Here is a tiny trained network, its code and every weight. The questions are about switching its units off for an input and a class, where a switched-off unit gives its printed mean instead of its output.

import numpy as np


def w(rows, s, z=0):
    codes = np.array(rows[::2]) - 128.0
    scale = np.full(codes.shape[1], s)
    scale[-1] = z or s
    return codes * scale


def norm(h):
    return h / np.sqrt((h * h).mean(-1, keepdims=True) + 1e-5)


def f(y):
    return y / 2 * (1 + np.tanh(0.7978845608 * (y + 0.044715 * y**3)))


def log_softmax(a):
    a = a - a.max(-1, keepdims=True)
    return a - np.log(np.exp(a).sum(-1, keepdims=True))


def net(x, mask):
    res = np.array(x, float).reshape(1, 6) / 4 @ E
    u = 0
    for l in range(4):
        y = f(norm(res) @ A[l][:, :-1].T + A[l][:, -1])
        res = res + np.where(mask[u : u + 8], y, B[l][:, -1]) @ B[l][:, :-1]
        u += 8
    return log_softmax(norm(res)[-1] @ U[:, :-1].T + U[:, -1])


A, B = {}, {}
E = w([
[122,245,104],'x0',
[2,103,171],'x1',
[126,115,121],'x2',
[127,140,134],'x3',
[128,139,133],'x4',
[142,104,216],'x5',
],0.0077)
A[0] = w([
[164,145,103,68],'0.n1',
[219,149,32,254],'0.n2',
[178,31,135,114],'0.n3',
[163,170,138,8],'0.n4',
[139,131,228,233],'0.n5',
[194,157,117,73],'0.n6',
[119,191,6,137],'0.n7',
[160,103,160,108],'0.n8',
],0.011,0.0021)
B[0] = w([
[231,205,113,140],'0.n1',
[148,71,161,253],'0.n2',
[79,101,75,194],'0.n3',
[187,97,194,131],'0.n4',
[123,47,108,188],'0.n5',
[94,147,254,161],'0.n6',
[242,205,94,228],'0.n7',
[151,115,131,143],'0.n8',
],0.0053,0.0065)
A[1] = w([
[139,67,107,206],'1.n1',
[156,69,155,162],'1.n2',
[24,158,111,252],'1.n3',
[122,143,191,105],'1.n4',
[131,91,87,79],'1.n5',
[61,122,65,121],'1.n6',
[108,254,210,213],'1.n7',
[166,75,90,87],'1.n8',
],0.0093,0.0019)
B[1] = w([
[120,91,251,218],'1.n1',
[118,254,185,217],'1.n2',
[49,58,84,234],'1.n3',
[110,138,54,137],'1.n4',
[176,159,126,144],'1.n5',
[199,159,113,174],'1.n6',
[206,61,56,252],'1.n7',
[183,97,116,184],'1.n8',
],0.0059,0.0031)
A[2] = w([
[145,137,112,80],'2.n1',
[112,148,7,84],'2.n2',
[141,103,101,35],'2.n3',
[110,103,169,251],'2.n4',
[203,155,138,184],'2.n5',
[156,208,176,64],'2.n6',
[171,169,113,96],'2.n7',
[84,148,59,48],'2.n8',
],0.016,0.0015)
B[2] = w([
[138,79,199,139],'2.n1',
[46,207,197,224],'2.n2',
[159,127,154,138],'2.n3',
[72,66,43,187],'2.n4',
[31,57,87,255],'2.n5',
[208,129,70,174],'2.n6',
[159,81,138,193],'2.n7',
[105,254,27,172],'2.n8',
],0.0065,0.0066)
A[3] = w([
[22,130,84,250],'3.n1',
[64,118,121,120],'3.n2',
[106,225,254,115],'3.n3',
[104,159,128,171],'3.n4',
[87,104,186,87],'3.n5',
[126,16,9,138],'3.n6',
[174,90,196,78],'3.n7',
[169,64,241,230],'3.n8',
],0.0094,0.0022)
B[3] = w([
[147,27,68,219],'3.n1',
[121,79,50,156],'3.n2',
[98,45,127,126],'3.n3',
[199,134,2,136],'3.n4',
[120,208,82,144],'3.n5',
[191,225,165,254],'3.n6',
[54,174,112,157],'3.n7',
[91,191,212,219],'3.n8',
],0.0079,0.0063)
U = w([
[192,175,216,187],'0',
[65,90,53,252],'1',
[97,144,254,86],'2',
[22,71,178,75],'3',
[194,189,83,97],'4',
[63,203,36,44],'5',
],0.015,0.0039)

Each question gives the input, the list of numbers given to net, and the class t.
The units are the neurons (one row each of A and B). Each row of codes is followed by its name. A weight is (code - 128) times the scale printed after its matrix; where a second scale follows, it is the last column's (A, B and U).
mask holds one flag per neuron, layer by layer. A switched-off neuron (its flag False) gives its mean, the last column of its row in B, instead of its output. The means were averaged over made-up inputs and are rounded, as every weight is.
A unit's drop is (log p(t) with every unit on - log p(t) with that unit switched off) / (log p(t) with every unit on - log p(t) with every unit switched off).
The circuit of an input: a set's keep is (log p(t) with only the set's units on - log p(t) with every unit switched off) / (log p(t) with every unit on - log p(t) with every unit switched off). Starting from the 12 units with the biggest drops (on a tie, the unit counted first), units are removed one at a time, each time the one whose removal leaves the highest keep (on an exact tie, the one counted first), for as long as the keep stays at least 0.8.
circuit, biggest first: the units of the circuit, biggest drop first
top k neurons: the k neurons with the biggest drops, biggest first
top k neurons in layer l: the k neurons of layer l with the biggest drops, biggest first
drop of u: that unit's drop, to one decimal
input [6,3,2,0,6,4], class 1: circuit, biggest first : 3.n1, 2.n2
input [-2,-6,-2,-7,6,6], class 2: top neuron : 0.n7
input [7,0,6,5,-3,2], class 0: top 3 neurons in layer 1 : 1.n3, 1.n7, 1.n2
input [-7,0,0,8,1,-4], class 0: top 3 neurons in layer 2 : 2.n5, 2.n2, 2.n8
input [2,2,-4,-7,-8,6], class 1: top 3 neurons : 0.n7, 2.n4, 0.n2
input [-2,-5,6,-8,-3,0], class 0: top 2 neurons : 2.n2, 3.n6
input [3,2,7,-2,-3,6], class 1: top 2 neurons : 0.n7, 2.n4
input [8,0,3,-4,-5,3], class 0: top 2 neurons in layer 3 : 3.n6, 3.n1
input [-2,-3,-2,3,4,5], class 2: top 3 neurons : 0.n5, 0.n7, 1.n1
input [2,0,1,4,-3,-5], class 4: top 2 neurons : 0.n7, 3.n8
input [-1,-2,-5,6,2,-1], class 0: top 2 neurons : 2.n6, 2.n2
input [-2,0,7,-4,-8,-6], class 0: top 2 neurons : 0.n2, 1.n8
input [7,0,-2,-3,-4,-5], class 4: top 2 neurons in layer 0 : 0.n7, 0.n3
input [-2,-6,6,-5,-6,8], class 2: top neuron in layer 0 : 0.n7
input [-8,-2,-1,-5,-4,-3], class 0: drop of 3.n6 : 0.4
input [0,-3,0,-1,6,1], class 2: drop of 0.n2 : 0.3
input [-4,-7,-5,-5,8,2], class 2: drop of 3.n1 : 0.0
input [-5,-5,-3,-2,-7,3], class 2: drop of 2.n6 : 0.1
